[112,  38,  35,  52]  J233
[141,  90, 107, 148]  J781
[ 40, 112, 141, 139]  J992
[155, 151,  71,  28]  J274
[ 77, 115,  61, 140]  J811
[ 21,  60,  38, 140]  J55
[162, 118, 146, 103]  J690
[182, 142, 182,  33]  J814
[ 17, 104, 140,  41]  J534
[ 84, 116, 108,  62]  J893
step +1: [ 17, 104] | [ 18, 105]
step -1: [151] | [150]
step +1: [17] | [18]
step +1: [142, 182] | [143, 183]
step +1: [140] | [141]
step -1: [141,  90] | [140,  89]
step -1: [142, 182] | [141, 181]

[ 98, 139, 127, 124, 145,  87,  96,  97,  78, 143,  48, 101, 111,  91,  96,
 120,  60,  71, 144,  79, 138,  90, 128,  72,  94, 125, 138,  73, 115, 110,
  54, 136,  55] : J109
[ 86, 136, 123, 135, 148,  72,  87,  86,  88, 137,  44,  89, 107,  86,  87,
 128,  68,  73, 136,  87, 132,  88, 110,  73,  85, 111, 123,  86, 113, 118,
  46, 145,  44] : J378
[107, 138, 131, 112, 137,  96, 103, 105,  70, 144,  55, 109, 113,  94, 106,
 112,  55,  72, 147,  76, 137,  88, 139,  76, 100, 135, 147,  65, 121, 104,
  61, 127,  64] : J456
[ 84, 136, 123, 136, 146,  69,  84,  82,  92, 134,  43,  87, 107,  85,  84,
 130,  68,  75, 134,  89, 128,  87, 106,  75,  83, 108, 120,  90, 114, 120,
  45, 147,  42] : J63
[106,  93, 139,  74,  39,  74,  78,  71, 114,  72,  80,  94, 116,  64,  99,
  97,  67, 127,  93, 122,  73,  62,  75, 137, 115,  97, 125, 133, 162, 117,
  68, 122,  56] : J226
[ 84, 134, 122, 136, 143,  67,  82,  82,  93, 132,  44,  85, 108,  83,  83,
 130,  71,  76, 131,  91, 127,  87, 101,  74,  83, 104, 118,  94, 114, 122,
  44, 148,  40] : J97
[125, 126, 140,  81,  99, 112, 110, 114,  66, 131,  70, 123, 120,  92, 121,
  92,  47,  87, 141,  80, 126,  83, 147,  96, 120, 148, 164,  65, 140,  94,
  77, 111,  81] : J107
[121,  94, 146,  57,  32,  93,  90,  85, 100,  78,  87, 110, 119,  70, 113,
  84,  58, 126, 101, 115,  80,  63,  97, 138, 128, 116, 144, 118, 168, 106,
  78, 109,  72] : J47
[ 82, 132, 121, 137, 142,  64,  79,  78,  97, 128,  43,  83, 106,  82,  82,
 131,  72,  79, 127,  93, 123,  86,  96,  77,  82, 101, 115,  98, 116, 124,
  43, 149,  37] : J891
step +1: [111,  91,  96] | [112,  92,  97]
step -1: [127] | [126]
step +1: [65] | [66]
step -1: [ 75, 134,  89] | [ 74, 133,  88]

[142,  89,  55,  77, 105,  75,  55,  52,  87, 113,  73, 128,  66, 132, 119] -> J46
[ 43, 134, 100, 101,  87, 120, 105, 146, 105,  91,  77, 130,  91,  69,  59] -> J159
[ 88, 120, 100,  92, 132,  89,  65, 117, 126, 154,  83, 150, 110,  65,  64] -> J23
[103, 114,  96,  71, 120, 156, 172, 117,  63, 148, 112,  67, 116, 100, 137] -> J392
[ 43, 134, 100, 101,  87, 120, 105, 146, 105,  91,  77, 130,  91,  45,  58] -> J854
[ 88, 120, 100,  92, 132,  89,  65, 117, 126, 154, 112, 150, 110,  65,  64] -> J43
step -1: [150] | [149]
step +1: [100] | [101]
step -1: [91] | [90]

[ 26,  85, 104,  86,  89,  96,  58, 100,  82, 133,  83, 100,  67,  89, 101,
  18, 159,  51, 116,  63,  98,  96,  69]  J930
[102, 107, 122,  82,  87,  81, 112,  96,  93,  87, 115,  88,  89,  87,  56,
  74, 110,  85, 130,  54,  85, 104,  90]  J142
[168,  95, 130, 126, 106,  90, 158, 147,  96,  84,  82,  94,  95, 136,  76,
 118,  82,  75, 156,  64, 118, 121, 146]  J526
[160,  73, 145, 115, 126,  90, 146, 147, 102,  71, 111,  89,  99, 130, 113,
  88,  88, 104, 139,  77, 148, 118, 121]  J820
[108,  64, 119, 108, 124,  95,  87, 130,  76,  76,  73, 112, 113,  99,  90,
  77, 125,  67, 139,  52, 118, 102, 126]  J877
[149,  90, 134, 103,  97,  89, 148, 114, 123,  64, 112,  69,  97, 116,  90,
 119,  65,  99, 122,  64, 116,  87, 115]  J60
[159,  67, 139, 108,  99,  96, 155, 156, 102,  66, 107,  83,  93, 130,  95,
  73,  82,  98, 156,  74, 135, 103, 105]  J721
[115, 107, 126, 106,  87,  98, 116,  86, 127,  65,  99,  63,  65,  99, 103,
 100, 104,  80, 123,  76, 136,  39, 109]  J701
step -1: [64] | [63]
step -1: [147, 102,  71] | [146, 101,  70]
step +1: [87] | [88]
step +1: [ 99, 130] | [100, 131]
step -1: [88] | [87]

[ 60,  36,  83,  38, 127,  53, 138] : J888
[150, 146,  28,  39, 171, 127, 111] : J213
[124, 115,  57,  40, 171,  46, 141] : J537
[145, 158,  35,  38, 137, 174,  66] : J796
[110,  99,  61,  49, 166,  34, 161] : J289
[110,  99,  61,  49, 166,  34, 149] : J519
[ 86,  92,  78,  40, 161,  58, 119] : J641
[ 42,  35,  60, 162, 156,  25, 168] : J629
[ 45,  28, 114,  52, 118,  71, 113] : J837
[110,  99,  61,  49, 160, 174, 142] : J860
[ 45,  33, 134, 167,  39, 114,  27] : J485
[ 45,  33, 134,  49,  78, 107,  93] : J719
step +1: [ 39, 171, 127] | [ 40, 172, 128]
step -1: [46] | [45]

[127,  74, 143,  70, 102, 164,  87,  39,  89,  36] -> J673
[ 86,  61,  64, 142, 165,  78,  78, 124,  29,  75] -> J318
[ 95, 148, 113, 154, 132, 136, 132, 145,  69, 160] -> J631
[116,  84,  44,  41,  92, 157, 115, 161,  68, 140] -> J208
[ 90, 116,  93, 105,  92,  36,  75,  66,  82,  89] -> J451
[152,  34,  80,  23, 111, 147, 116, 124, 100, 170] -> J975
[116,  94, 101,  89, 109, 105,  80,  85, 112, 117] -> J401
[137,  77,  82,  68,  40,  84,  74, 116, 129,  39] -> J676
[117,  98, 107,  84,  96, 143,  97,  94, 124,  72] -> J163
[115, 163,  68,  88,  85, 112, 115, 161,  90,  96] -> J553
step -1: [66] | [65]
step +1: [ 95, 148] | [ 96, 149]
step +1: [ 95, 148, 113] | [ 96, 149, 114]

[110,  91,  94, 113,  99, 104,  87, 108,  83, 139,  80, 112,  81, 123,  83,
 121,  90, 104,  80, 120,  85]  J574
[ 61,  89, 114,  58, 131,  86, 105,  78, 118,  82, 102, 113,  96, 107, 129,
  48, 132,  74, 156,  81,  89]  J216
[122,  45, 169,  71, 109, 135,  68, 123,  88, 109, 102,  89, 115,  80,  90,
 115,  95, 112, 103,  77,  88]  J592
[174,  62, 111,  71, 132,  67, 106,  85, 159,  61, 126,  62, 127,  84, 123,
 106,  87, 131, 100, 105,  91]  J757
[114,  79, 120,  95,  89, 120,  64, 120,  95, 135,  25, 174,  37, 147,  35,
 113, 104, 102, 102,  89, 100]  J242
[ 61, 127, 114,  58, 131,  86, 105,  78, 118,  82, 102, 113,  96, 107, 129,
  48, 132,  74, 156,  81,  89]  J920
[104,  84,  85,  92,  86, 106, 120,  86,  77, 125,  59, 150,  67, 119,  67,
 123,  75, 118,  96,  88, 144]  J763
[ 83, 112,  69,  95,  86, 111,  97,  99,  86, 131,  62, 110, 110,  81, 115,
  84,  97, 118,  80, 119,  90]  J616
[121,  88, 130,  78, 123,  73, 121,  75, 153,  94, 100,  68, 125,  41, 145,
  67, 104,  62, 126,  56, 153]  J275
[ 85,  92, 137,  85,  99,  91, 114,  73,  83,  82, 118,  66, 127,  81,  84,
 135,  59, 117,  87,  95,  92]  J724
[109, 110, 109,  96,  98, 108,  69, 116,  92, 104,  73, 133,  46, 131,  87,
 116,  78, 128,  60, 123, 131]  J726
[140,  83,  80, 138,  49, 121,  62, 125,  99, 104,  92, 129,  77,  97, 107,
  82, 133,  84, 115, 105,  87]  J20
step -1: [113] | [112]
step -1: [119] | [118]
step +1: [87] | [88]
step -1: [115] | [114]
step +1: [ 80, 120] | [ 81, 121]
step +1: [104,  80] | [105,  81]
step +1: [ 69,  95,  86, 111] | [ 70,  96,  87, 112]

[ 43, 108, 105,  54, 164,  92,  42, 157,  50] = J533
[ 80, 159, 145, 151,  43,  50, 160, 161,  52] = J704
[151, 125,  94, 164,  40, 155, 158,  64, 138] = J111
[ 49, 121, 124,  40, 132,  44,  45, 141,  62] = J256
[ 62, 159, 150, 163,  40,  39, 160, 152,  40] = J862
[149,  50,  41,  32,  59,  82, 125,  68, 151] = J139
[132, 155, 134, 163,  48, 162, 151, 128,  44] = J938
[151,  40,  51,  62,  71,  37, 105,  68, 136] = J708
[140,  61,  43,  43,  58,  93, 145,  79, 144] = J928
[154,  44,  41,  39,  66,  59, 125,  60, 142] = J366
[ 43,  97, 100,  54, 161,  66,  37, 154,  42] = J813
[154,  38,  49,  51,  58,  45, 121,  54, 139] = J38
step -1: [149,  50,  41] | [148,  49,  40]
step +1: [132, 155] | [133, 156]
step +1: [59, 82] | [60, 83]
step -1: [ 40, 155, 158,  64] | [ 39, 154, 157,  63]
step -1: [61] | [60]

[128, 161, 141, 107,  66, 168,  30,  63, 144, 150,  63, 171,  35, 117, 145,
 150,  74,  44,  99, 128, 115, 148,  90, 123, 149,  38,  98,  79, 156, 138,
 126] : J150
[127,  52,  67,  40, 111,  67,  81, 118,  81,  51,  90,  49,  81, 106, 134,
  42,  73, 110, 135, 159,  69, 112,  51, 139, 127, 124,  65,  40, 157, 136,
  29] : J683
[166,  96, 123,  35, 109, 101,  85, 162, 128,  58, 106,  31,  38,  47,  41,
  94, 111, 137,  97,  33, 143,  63, 149, 169, 112, 119,  61, 167, 168, 160,
 115] : J389
step +1: [162, 128,  58] | [163, 129,  59]
step +1: [145, 150,  74,  44] | [146, 151,  75,  45]
step +1: [117] | [118]
step -1: [ 63, 171] | [ 62, 170]
step -1: [134] | [133]

[ 92, 103, 143, 113,  93, 124, 105] = J778
[ 91, 106, 106, 109,  81,  88,  74] = J384
[104, 114, 105, 106,  51,  84,  62] = J699
[152,  89,  41,  26, 157,  86, 153] = J826
[121,  83,  30, 104, 106, 109, 135] = J278
[115, 112, 104, 103,  47,  93,  73] = J409
[100, 117, 180, 113,  51, 125,  83] = J611
step +1: [103,  47] | [104,  48]
step -1: [89, 41] | [88, 40]
step +1: [114, 105] | [115, 106]
step +1: [113] | [114]
step -1: [88] | [87]
step +1: [157] | [158]
step +1: [84] | [85]

[136,  34,  67,  78, 110, 106, 129,  91,  81, 109, 136,  98,  89,  71, 145,
 112,  91,  68, 112, 111,  70, 119, 110, 128]  J840
[127,  87, 102,  99, 102, 106, 113,  91,  74, 100, 104, 116,  94,  88, 127,
  91,  99,  68,  95,  84,  99, 120,  97, 132]  J73
[129,  82, 109, 102, 108, 111, 130,  87,  79,  99, 108, 123,  87,  79, 131,
 108, 113,  77, 102,  79,  69, 115, 109, 122]  J214
[133,  63,  82,  87, 118, 124, 139,  86, 104,  95, 136,  94,  85,  58, 150,
 122, 117, 100, 116, 118,  57, 124, 105, 128]  J21
[153,  36,  80,  88, 114, 101, 128, 106,  90, 101, 123, 115,  59,  54, 141,
 118,  82,  70, 105, 121,  66, 125, 100,  91]  J940
[133,  63,  82,  87, 118, 124, 135,  86, 104,  95, 136,  94,  85,  80, 150,
 122, 117, 100, 116, 118,  64, 113, 106, 125]  J707
[133,  63,  82,  87, 118, 124, 135,  86, 104,  95, 136,  94,  85,  80, 150,
 122, 117, 100, 116, 118,  57, 124, 105, 128]  J979
[122,  58,  92,  95, 104,  99, 118,  82,  65, 111, 105, 113,  91,  74, 143,
 100, 111,  65,  96,  82,  63, 117, 113, 120]  J362
[123,  68, 105,  94,  99, 123, 134,  86,  81,  87, 113, 119,  83,  65, 130,
 113, 112,  76, 109,  88,  77, 113, 114, 127]  J815
[124,  96, 103,  95, 105, 116, 120,  79,  99, 102, 103, 103,  89, 100, 142,
 101, 123, 100,  89,  97,  71, 119,  94, 134]  J49
[153,  36,  80,  88, 114, 101, 128, 106,  90, 101, 123, 115,  59,  54, 141,
 118,  82,  70, 105, 121,  66, 125, 112, 118]  J682
step -1: [ 99, 102] | [ 98, 101]
step +1: [ 58, 150, 122] | [ 59, 151, 123]
step -1: [ 88, 114] | [ 87, 113]
step +1: [118,  64] | [119,  65]
step +1: [82, 87] | [83, 88]

